Below is a small trained network, with its code and all its weights. Each question gives an input and a class and asks what happens when units are switched off, that is, made to give their printed mean instead of their output.

import numpy as np


def w(rows, s, z=0):
    codes = np.array(rows[::2]) - 128.0
    scale = np.full(codes.shape[1], s)
    scale[-1] = z or s
    return codes * scale


def norm(h):
    return h / np.sqrt((h * h).mean(-1, keepdims=True) + 1e-5)


def f(y):
    return y / 2 * (1 + np.tanh(0.7978845608 * (y + 0.044715 * y**3)))


def log_softmax(a):
    a = a - a.max(-1, keepdims=True)
    return a - np.log(np.exp(a).sum(-1, keepdims=True))


def net(x, mask):
    res = np.array(x, float).reshape(1, 7) / 4 @ E
    u = 0
    for l in range(2):
        y = f(norm(res) @ A[l][:, :-1].T + A[l][:, -1])
        res = res + np.where(mask[u : u + 6], y, B[l][:, -1]) @ B[l][:, :-1]
        u += 6
    return log_softmax(norm(res)[-1] @ U[:, :-1].T + U[:, -1])


A, B = {}, {}
E = w([
[173,176,106,126,114,34,191],'x0',
[205,92,189,131,140,54,26],'x1',
[123,129,127,125,131,124,128],'x2',
[26,254,143,156,201,64,72],'x3',
[147,110,49,179,146,141,101],'x4',
[136,129,119,107,130,130,123],'x5',
[134,126,119,113,126,130,127],'x6',
],0.0035)
A[0] = w([
[149,135,102,141,108,19,183,140],'0.n1',
[150,73,146,138,134,79,44,112],'0.n2',
[94,76,25,156,141,136,63,7],'0.n3',
[69,118,254,64,105,134,161,16],'0.n4',
[102,98,123,154,117,163,187,52],'0.n5',
[56,94,165,119,90,213,46,18],'0.n6',
],0.0071,0.0017)
B[0] = w([
[181,188,172,136,171,129,205,251],'0.n1',
[106,185,212,94,79,224,117,240],'0.n2',
[199,205,98,183,158,145,156,174],'0.n3',
[205,192,15,224,137,186,100,199],'0.n4',
[105,78,195,116,56,161,92,173],'0.n5',
[168,123,163,117,222,20,254,227],'0.n6',
],0.0076,0.0028)
A[1] = w([
[79,219,116,119,179,135,127,65],'1.n1',
[21,162,106,144,154,25,66,9],'1.n2',
[104,59,148,142,254,194,92,114],'1.n3',
[164,188,36,224,140,154,75,82],'1.n4',
[181,144,176,104,134,162,199,195],'1.n5',
[18,142,53,119,118,168,212,57],'1.n6',
],0.0078,0.0012)
B[1] = w([
[124,24,105,109,87,128,149,204],'1.n1',
[149,2,106,89,62,170,186,166],'1.n2',
[121,214,104,116,82,29,177,147],'1.n3',
[115,142,95,144,120,203,97,184],'1.n4',
[38,103,72,139,148,101,97,255],'1.n5',
[184,195,245,114,157,83,21,175],'1.n6',
],0.0086,0.0066)
U = w([
[151,1,117,79,64,156,156,125],'0',
[129,181,132,133,190,42,199,106],'1',
[144,179,249,88,117,142,46,97],'2',
[161,171,65,177,133,216,112,57],'3',
[92,108,125,129,127,143,119,250],'4',
],0.0076,0.0022)

Each question gives the input, the list of numbers given to net, and the class t.
The units are the neurons (one row each of A and B). Each row of codes is followed by its name. A weight is (code - 128) times the scale printed after its matrix; where a second scale follows, it is the last column's (A, B and U).
mask holds one flag per neuron, layer by layer. A switched-off neuron (its flag False) gives its mean, the last column of its row in B, instead of its output. The means were averaged over made-up inputs and are rounded, as every weight is.
A unit's drop is (log p(t) with every unit on - log p(t) with that unit switched off) / (log p(t) with every unit on - log p(t) with every unit switched off).
The circuit of an input: a set's keep is (log p(t) with only the set's units on - log p(t) with every unit switched off) / (log p(t) with every unit on - log p(t) with every unit switched off). Starting from all 12 units, units are removed one at a time, each time the one whose removal leaves the highest keep (on an exact tie, the one counted first), for as long as the keep stays at least 0.8.
units of the circuit, in order: the units of the circuit, biggest drop first
k most important neurons: the k neurons with the biggest drops, biggest first
k most important neurons of layer l: the k neurons of layer l with the biggest drops, biggest first
input [6,5,-6,-3,2,-2,-8], class 1: units of the circuit, in order	0.n1
input [4,2,1,2,5,5,-2], class 3: 2 most important neurons of layer 1	1.n4, 1.n3
input [-2,-7,7,7,-1,-7,-3], class 0: 2 most important neurons of layer 0	0.n2, 0.n1
input [-2,4,2,-6,8,-4,0], class 3: 2 most important neurons	0.n3, 1.n1
input [-7,2,-4,7,0,-3,-2], class 0: 3 most important neurons	1.n2, 0.n1, 1.n1
input [-6,8,-8,-3,6,4,2], class 2: units of the circuit, in order	0.n2, 1.n1
input [-7,5,-2,-5,-2,-5,-4], class 1: units of the circuit, in order	0.n6, 1.n3
input [6,4,-8,-4,-2,3,-1], class 1: 2 most important neurons	0.n1, 1.n1
input [-7,-5,8,5,-7,-4,4], class 1: 4 most important neurons	0.n6, 1.n3, 1.n6, 0.n3
input [1,6,-1,4,-7,-7,-4], class 3: units of the circuit, in order	0.n4, 1.n4
input [4,-2,-1,4,1,-4,-8], class 0: 3 most important neurons	0.n6, 1.n1, 1.n2
input [-7,-8,7,-5,1,7,0], class 2: 2 most important neurons	1.n6, 0.n1
input [-7,3,-4,6,0,-1,3], class 1: 2 most important neurons of layer 1	1.n3, 1.n4
input [0,-8,-2,7,0,3,8], class 2: 3 most important neurons	1.n6, 1.n5, 0.n6
input [4,3,8,3,7,7,4], class 3: 3 most important neurons	0.n6, 0.n3, 1.n4
input [-5,-5,-5,7,-3,-5,5], class 0: 2 most important neurons	1.n2, 1.n1
input [-7,-7,6,7,3,-7,2], class 0: units of the circuit, in order	1.n1
input [2,5,-4,-3,-1,2,-5], class 2: 3 most important neurons of layer 1	1.n1, 1.n2, 1.n4
input [-6,3,8,-5,-5,5,-4], class 1: units of the circuit, in order	0.n6, 1.n1
input [1,-5,-2,7,-5,5,2], class 0: most important neuron	1.n2
input [-8,-8,-8,-4,-1,1,8], class 1: 2 most important neurons of layer 0	0.n6, 0.n2
input [5,-5,-7,3,-8,6,6], class 3: 2 most important neurons	0.n4, 0.n6
